Each row is followed by one of two labels, saying whether the row has a hidden trait. Each part has a new trait and two new labels.
[ 10  -7   7 -17 -17   2   7 -18  -5 -16 -60  -1 -42 -23  20   0  10  -7
  -6   4  -7  13  15  -8   3] | X
[ 22   8  -6 -10  -4   0   9  23   1  62 107 107 -18 -12  -2  -4   6 -14
  12  12   5  10  -3  10  -6] | G
[ -6  -7   1  -6  -6 -11  -3  -3   7 -22   0 -26  64  46  -5   4   0  -9
  17  -1 -25  -6  -7  28  -2] | X
[  0  -5  -9 -21   1  -4   0 -29  -1  23 -54 -38  50  34  -9   4   0 -20
  -3  12  -4 -15 -16 -21 -25] | X
[-26  -5  -2  14  -2   4   1   8   4  -4  13  35  32 -11   8   4 -13  20
 -24 -10  -4  -7  -1 -13  12] | G
[-22  -8  -1  23 -13   0   2   5   4   5 -14 -29  35  -6  -8   5 -12  21
 -24 -10   7  -1   7   3   7] | G
[ -3  -1  -8 -18   1  -5   1 -33  -1  -1 -38 -16  49  36  -7   2   1 -19
  -9  11  -4 -16 -13 -25 -19] | X
[ 10  -8   8 -17  -4  -1   4 -32  -4  -5 -33 -17  -3   1  15   3   7 -29
  -8   8  -4  14  -4 -13  -1] | X
[ 15   8  -1   4   5   0   6  21  -1  44  75  70 -40 -16  -2  -2   3  -4
  28  10  -1   8   3   6   1] | G
[  3  -1 -12  -2   4  -7  -9  35   2  35 -23 -85 -34   0 -39   7  -3  -4
  17   1  30 -12   6   4  -7] | G
[ 11   6  -3 -24 -38   9   9   1  -3  11 -52  50   4 -21  19 -10  10 -18
 -21  -1  -6   4  27  -2  -4] | X
[ -1  -5  -7  -1 -11 -11  -2 -25   1   1 -49 -57  49  38 -20   5   3 -22
   0   9 -18 -19   5  -5 -13] | X
[-12  -6   5  26  -8   1  -1   8   2  -7 -30 -34  30 -20  -8  -1 -10  25
 -21 -12  -1   6  14   7   8] | G
[-12  -9  -1  24 -15  -1  -1   9   2  15 -38 -64  44  -9  -6   5 -11  23
 -24  -9  -2   5   9  14   4] | G
[ 12  11  -6  -8  -8   4   9  15   1  24  95 127 -29 -10  -2 -11   8 -13
   0   8   7   9   7   4  -6] | X
[-22 -15 -10   5 -16   0   2   9   6  53  13 -17  80  11   8   9 -13   2
 -19  -9  -4  -8 -11  -1  -1] | G
[  12  -12   -1   18    8   -2   -6    7   -5   -6    2 -116   31   -1
   10    3   -3   22   -2  -11   12    9  -13   23    3] | G
[  7  10  -3 -10  -6   4   9  17   1  11  90 122 -27 -14 -10 -10   7 -10
   1  11  11   7   3   9  -5] | G
[-25  -9  -2  18 -13   1   2   7   4  26  -5 -13  34 -10  -5   5 -14  20
 -29  -9  -1  -4   7  -2   8] | G
[  10  -11   -9    3   17   -4   -9   29   -2    6   23 -127  -19   -6
  -23    6    0    5   -1   -2   40   -8  -14    3   -9] | G
[ -5   9   7 -13  28   1  -1 -42  -5 -42 -29  25 -20  14   8  -3   2  -8
 -15   9   0  -4 -15 -30  -9] | X
[ 15  11  -1 -18 -30   9  11   5  -1   1  24 118 -13 -23   3 -15  10 -13
 -14   0   3   4  21  -1  -3] | X
[   9  -10   -6    9   22   -2   -9   21   -4  -11   24 -113   -6  -15
   -7    6    1   11    0   -5   28   -2  -22    4   -2] | G
[ 35  -4 -13  -7 -20  -6   2  40   1 127  15 -42  42  20 -10   8  -4 -23
  52  15   1   4   6  22 -18] | G
[ 22   6  -3   3  -4   0   1  23  -2  87  38  16 -25   4  -3   2  -1 -10
  47  13  -2   1   9  10  -3] | G
[ 10   6  -9 -25 -36   8  11   8  -1  26  -7  90   2 -13   5  -6  10 -12
 -12   0   3   2  22   2 -11] | X
[-15 -10   1  21 -19   0   1  11   4  25 -21 -59  51  -7  -8   5 -11  20
 -26  -9  -5   5  10   5   2] | G
[ -7  -5  -6  -5  -9  -9   0 -22   1  -8 -47 -50  35  39 -24   4   4 -12
  -2   7 -19 -17   1 -13  -9] | X
[  13  -13    0   20    5   -6   -5    7   -4   15  -26 -111   35    0
    7    1   -4   23   -7   -7   13   10   -2   25   -1] | G
[  13  -12  -13    1   13   -3   -8   21   -2   19   32 -127    0   -1
  -19   10    1    0    3   -1   31   -6  -19    6   -6] | G
[ 19   9   0   3   4   0   7  21   0  44  95  79 -38 -10  -1  -1   1  -8
  24  12  -1   9   2   6   1] | G
[-29  -8  -2  17  -5   3   2   8   5 -12  13  12  36  -2   1   6 -16  21
 -20 -10  -6  -2  -2 -13   9] | G
[ 17   9  -3   9  -4   1  -3  31  -1  66 -23 -14 -40  -3 -15   1  -5  -3
  32   8   3   0  16   4  -2] | G
[   8  -11   -6    9   20   -2   -8   20   -4  -15   34 -127  -20  -12
  -10    6   -2    8   -2   -2   28   -4  -20    5    2] | G
[ -1  -5  -8  -8  -6  -8  -3 -26   0  10 -62 -47  59  39 -20   2   4 -20
  -9   8 -15 -19  -3 -15 -15] | X
[ 18  10  -3   7  -6   0   1  31  -1  83  14   3 -33   0  -7   0  -2  -6
  33  10  -1   4  10   6  -3] | G
[ 14   9  -2   7  -1   1  -3  30  -1  78 -17  -2 -27   2 -12   0  -3  -4
  33   9   3  -1  17   9  -2] | G
[ 12  -5   6 -14 -26   2   7 -10  -6 -10 -74  40 -18 -19  18  -2  11 -18
  -4   3  -6  11  18 -18   4] | X
[  1   9  -5 -18 -29   9  10   5  -1   5 -23  96 -10 -23  10 -13   9 -18
 -14   0  -2   5  25  -3  -2] | X
[  8  19   3  17   6   5  -5  18  -1  17 -16   6 -65 -17 -15  -3  -6  10
  30   3   6   3  21  -1   8] | G
[ -6  -3  -7  -6  -6  -9  -3 -26   0 -10 -47 -33  42  38 -20   3   1  -9
   3   6 -14 -18  -4 -22 -14] | X
[  0 -11  -3 -14 -11 -13  -2 -11   6   4 -39 -76  75  49 -15   5   4  -9
  10   3 -23 -10   1  19  -6] | X
[  14  -12   -5   11   19   -2   -8   12   -4  -43   38 -114   -6  -11
    2    5   -2    9    2   -7   25    0  -24    6    1] | G
[-21  -2  -3   6   4   2   0  -8   7 -15  44  62  54  16  39   3 -10   9
   2 -14 -12  -9 -29   4   9] | G
[ -7  -7  -5  -3  -7 -11  -1 -21   1  -6 -72 -53  50  43 -25   4   4 -14
   1   9 -17 -17   4  -9 -11] | X
[-25  -8  -1  23  -8   1  -1   4   3   9  -4 -21  42 -11  -6   6 -13  21
 -22  -8  -4  -2   4  -2   8] | G
[ -4  -6  -8  -4 -10 -11  -1 -18   2 -12 -48 -53  50  32 -28   4  10 -11
   2   7 -19 -15   3  -6  -9] | X
[ 12  -5   5 -19 -23   3   3 -19  -5 -12 -72   6  -7 -14  15   0   9 -24
 -45   3 -15  11  15  -8   2] | X
[ -1  -2   0  -4  -8 -12  -1 -14   5 -24 -34 -56  48  42 -27   2   3 -10
   9   5 -25 -11   1  17  -3] | X
[ 10   3  -4 -20 -37   7  11  -1  -4  20 -39  54   2 -15  13 -10  10 -25
  -6   0  -1   4  26 -12  -4] | X
[-13   9   6  -2  27   2  -1 -43  -4 -50 -23  32 -20   9   7  -5   2  -5
  -9   9  -1  -8 -17 -36  -6] | X
[ -7 -15  -3  22 -20  -2   1  13   3  23 -35 -89  53   6  -8   5 -11  17
 -22  -9   0   4  13  18  -2] | G

Part 2:
[  6 -21   7  -3 -20   1  15  34  34 -16 -23   3  28  16 -63  81  12  -5
 -20  -8 -27 -24 -23   1  29  22] | jd
[ 20 -10 -26  14  20   5  -4 -22 -13  22  -1 -11 -10  17 -46  85 -42 -15
  -9  -8 -40 -39  -8  13   8  -9] | bn
[ 12 -23 -39  28 -48   5   4  15  25  40  14 -18 -30  34 -31  69 -74 -26
 -30 -33  21 -23  -3  18  62 -13] | bn
[ 11  -5 -24  11 -41  -3  15  12  23  -5   0 -20  10  28 -19  59 -67 -26
 -25  -6  -4  -8   7   7  51 -11] | bn
[ 24 -11 -37   3 -28   0  -9 -13  -9  31   4   4  -7  16 -14  78 -74  -7
 -36 -20 -16 -22 -12   3  59 -24] | bn
[  0 -10  -7  -5   6   1  15  -5   8 -14 -21 -21   9   7 -57  65  -3  -2
 -10   0 -22   4 -17  13  10   4] | jd
[ -3  -9 -24  -4  -6  10  -8 -20  21  12  -5   3  -8  27 -49 119  -2  -6
 -33 -12 -36 -32 -16  -1  63  -4] | jd
[ -1  18 -25   3  44  13   4 -31  -1  31  12 -11   5  22 -38  55   6 -21
   7  -6 -18 -17 -10  17  -1   8] | bn
[-14  -4  -7   4  10   3   6  12  -5  13  11 -47 -23  34  -4  69 -10 -19
  -6   8  55 -52   7   0  23 -30] | bn
[ 10 -34 -11  19 -28   2   9  17  32   1 -15 -14 -15  15 -46  88 -28  -4
 -26 -13 -28 -43  -5   7  19  -6] | jd
[-21  24   8  -3 -16  -7  12 -11  12 -31  -5  -4  14 -13  19 -42  21  14
  19  13  27  13  -3  -7   8  21] | jd
[ -7  -9  10  13  -7  -3   8  37   7   6   5 -25 -12   9   9  -6 -22 -12
  -8   3  40 -23  22   6   1 -16] | bn
[ 13 -14   5 -12  27  -6  13 -13 -21  -2 -11 -42 -12   4 -32  60 -38  -5
  -7  14 -25 -17  20   6   4 -18] | jd
[  0 -10 -17   6  -4  -3  16   0   4  16   8 -30 -22  12 -22  68  -6  13
 -12  -9  28  -1  -1  -4 -10  -1] | jd
[ 12   2 -30   4   4   6  -9   0   1  24   9  -7   5  35 -20  78 -20 -16
 -22 -18 -16 -16 -26  -2  51  -6] | bn
[  4 -17 -16  -6  30   6  -6 -23 -15  21  -1 -18 -28   7 -30  67   3  -5
  -7  -4 -22 -22  -2  10   1  -6] | jd
[-12 -23 -38  -5 -61   0 -11  10  19  18 -13  23   0  26  12  51 -45 -20
 -50 -12 -13  20 -15   7  70 -16] | bn
[ -7   6 -25   4 -30  12 -21  -6   0  24   5   9  -7  12 -23  48  -4 -19
  -4 -15 -12  22 -35  13 -11  -2] | bn
[ 19  23 -26  39   3  11 -18 -21  14  18  13  -6   7  18  12  26 -12 -27
  16   0 -63 -54  -8   7 -19 -10] | bn
[  31   -7  -40   16  -31    2  -15   -8  -19   41   -9  -20  -31   17
    6   91 -112  -36  -32  -14  -40  -10   -7   13   44  -43] | bn
[ 10 -33 -28  -2 -38   6 -13   3  -5  44   0  -2 -24  31  15  88 -61 -25
 -42 -11 -30   0   3  -5  63 -46] | bn
[ -7  -1 -24  22 -37   4  10  22  23   1  -1 -19 -14  21 -19  30 -49 -27
 -19 -13  16   5  -2  22  26  -6] | bn
[ 19 -16 -43   3 -36   5 -15 -13  -6  45   8 -15 -16  36   6 105 -89 -38
 -43 -11 -30  -8  -1   1  77 -43] | bn
[  7 -22   1 -26  36   1   0  -8 -35   8  -5 -22 -14  21 -31  74 -40 -15
  -8  13 -10 -28  19   4  26 -27] | jd
[-11  -6 -16   4  16  14 -19  -3   7  25   6  -5 -21  27  -4  77  -4 -25
  -5  -7 -10 -51 -19   4  12  -5] | jd
[ 31  13 -25  17  19   4  -1 -16  -4   8  11  -9  28  25 -41  73 -49 -23
   3  -9 -31 -59 -11   9  31  -6] | bn
[ -3 -24 -38  22 -55   6   0  -1  25  17  -9 -10 -15  33 -12 108 -55 -31
 -30  -8 -26 -21  -4   8  64 -26] | bn
[ -2 -32 -33   1 -11  16  -2   1   9  42  24 -14 -23  55 -25 127 -15  -9
 -34 -17  31 -86   2 -13  90 -13] | jd
[  7 -23 -16 -10  23  15  -9 -10   5  25  -7   8 -10  17 -45 117  16  -7
 -27 -15 -32  -9 -27   0  24  -3] | jd
[-40 -12 -12 -14   4  19 -23 -20  23   1  -9  14 -17  23 -17  68  57 -30
 -19  -5 -25   1 -37   7  23  17] | jd
[-18 -24 -27  -1 -28  14 -11 -17  26  15  -1  23 -43  20 -18  85  28   7
 -31 -10 -17 -23 -18   3  40   9] | jd
[  5 -21 -16 -15   4  10  -8  -3   7  19  17   9  -2  28 -23 112  14   1
 -22 -18   2 -29 -23 -16  46   2] | jd
[  6  -7 -52  39 -15   3  15 -20  20  44  16 -34 -57  -3 -13  40  -9  10
  -5 -27   6   3 -11  15 -32   7] | jd
[-11  -6 -21  22  -3   6  21  12  22  -2   7 -45 -17  19 -24  76 -10 -24
  -1   0  31 -26   7  12   7 -14] | bn
[ 19  17  -2  21  19   9 -11 -27  -3   1   5  -8   8  11  -4  35 -11 -22
  18   5 -51 -35   0   4  -4  -1] | bn
[ -8   2 -19   6  14  12  -9  -3   0  23   8 -14 -23  24  16  49  12 -33
   3   9 -11 -25   7   5   1  -9] | jd
[-11 -28 -40   0 -11   8   0   6   5  32  15 -33 -38  48 -22 127 -36 -24
 -24 -17  52 -60   5   5  75 -14] | bn
[ 49  -9 -24  17 -25  -5 -15  -5 -18  32  -6 -17 -17  19  -4  67 -99 -25
 -29  -7 -58 -29  -5   2  29 -43] | bn
[  25  -14  -41    8  -34   -6    6   -8   -9   20  -12  -37   -9   19
  -17  113 -108  -33  -37   -7  -31    5   -9   12   60  -43] | bn
[ 18 -18 -13 -12  28   5   2 -26 -17   9  -4 -23 -11  16 -42  85 -12  -9
 -12   4 -39 -23   6   6  11  -5] | jd
[-14 -11 -13  -1  14   8  12   5   2  23  12 -31 -26  28  -1  81   8 -16
   3  -3  42 -21   2   6  16  -3] | jd
[ 13  20 -50  24  12  14   3 -42   4  14  18 -15   3  37 -51 103 -32 -27
   1 -17 -27 -49 -28  20  46   2] | bn
[  42   -6  -47   36   -5   22  -24  -20    5   45   33   -4  -23   57
  -36  127  -63  -42  -13  -18  -22 -110  -19    4   43  -23] | bn
[ 15  -8 -39  14 -39  -1   0 -15  -2  23 -13 -19 -15  16  -8  83 -94 -27
 -29  -9 -22   9 -13  15  48 -28] | bn
[ -3 -15 -27   3  25  15 -28 -26  -3  37  -8   8 -43  12  -7  68  11 -18
 -12  -4 -43 -19 -22   5  -9  -3] | jd
[-36  -5 -22 -14  20  20 -14 -21  20   9  -4   0 -17  36 -15 116  50 -33
  -9   2 -23 -20 -39   5  24  10] | jd
[  8 -29 -30  21 -31   5  -4  34  21  44   7  -7 -25  29 -14  58 -47 -33
 -35 -25  23 -28   1   8  46 -31] | bn
[  5 -36 -16   9 -21   5   1  27  24  12  -8   2 -23  21 -39  99  -1  -8
 -29 -25 -11 -43 -18   1  23  -2] | jd
[ 20   5 -88  59 -39  11  -7 -56  30  69  22 -22 -70   0  -2  66 -23  -9
 -20 -28 -46  20 -34  20 -14   3] | bn
[ 43  12 -32  19  27   8  -4 -20 -10  20   8 -22  29  41 -45 110 -65 -38
   2  -5 -47 -65 -17  11  50 -13] | bn
[-19 -10 -20  16 -51   9 -14   0  19   4 -10   7 -16  24   2  27 -41 -49
 -20  -4 -24  15 -19  17  38 -15] | bn
[-14  -3  -7  12  11   9 -13  13  11  21   8 -26 -30  23   2  56  21 -35
   1  -3  12 -37 -16   9 -18  -7] | jd
[ -8 -26 -22   1 -54   9  -7  21  20  13 -13  10   7  49 -14 110 -44 -41
 -48 -13  -4 -33  -9   2 110 -21] | bn
[ -3   1 -33  24 -41   2   4 -11  32   4   7  -6   1  22 -20  53   0   1
 -13 -14  -7 -17 -19   1  20  12] | jd
[ 16 -15 -49  15  -9   9 -19 -16  -3  57  29   7 -29  33 -18  79 -58 -28
 -13 -28   7 -70  -1   7  50 -15] | bn
[  1   1 -21  -4  29   9  17 -18  -9  -2  -8 -48  -1  15 -51  75  -3 -17
  -1   0 -12 -26  -8  18  14   8] | bn
[  9  12 -32  27   6   7   2  -1  11  23  21 -16 -10  14 -24  37 -36 -28
  10 -20  19 -28  -8  18  17   5] | bn
[ 20 -23 -33  -2 -25  -1  -4 -13 -15  30   0 -33 -24  36  11 101 -99 -28
 -40   2 -29 -10   6  -1  49 -51] | bn
[  4  -7 -10   0  18  11 -11 -14   0  11   0  12  -7   7 -30  45   2 -15
  -3  -7 -49 -17 -13   9   2   4] | jd
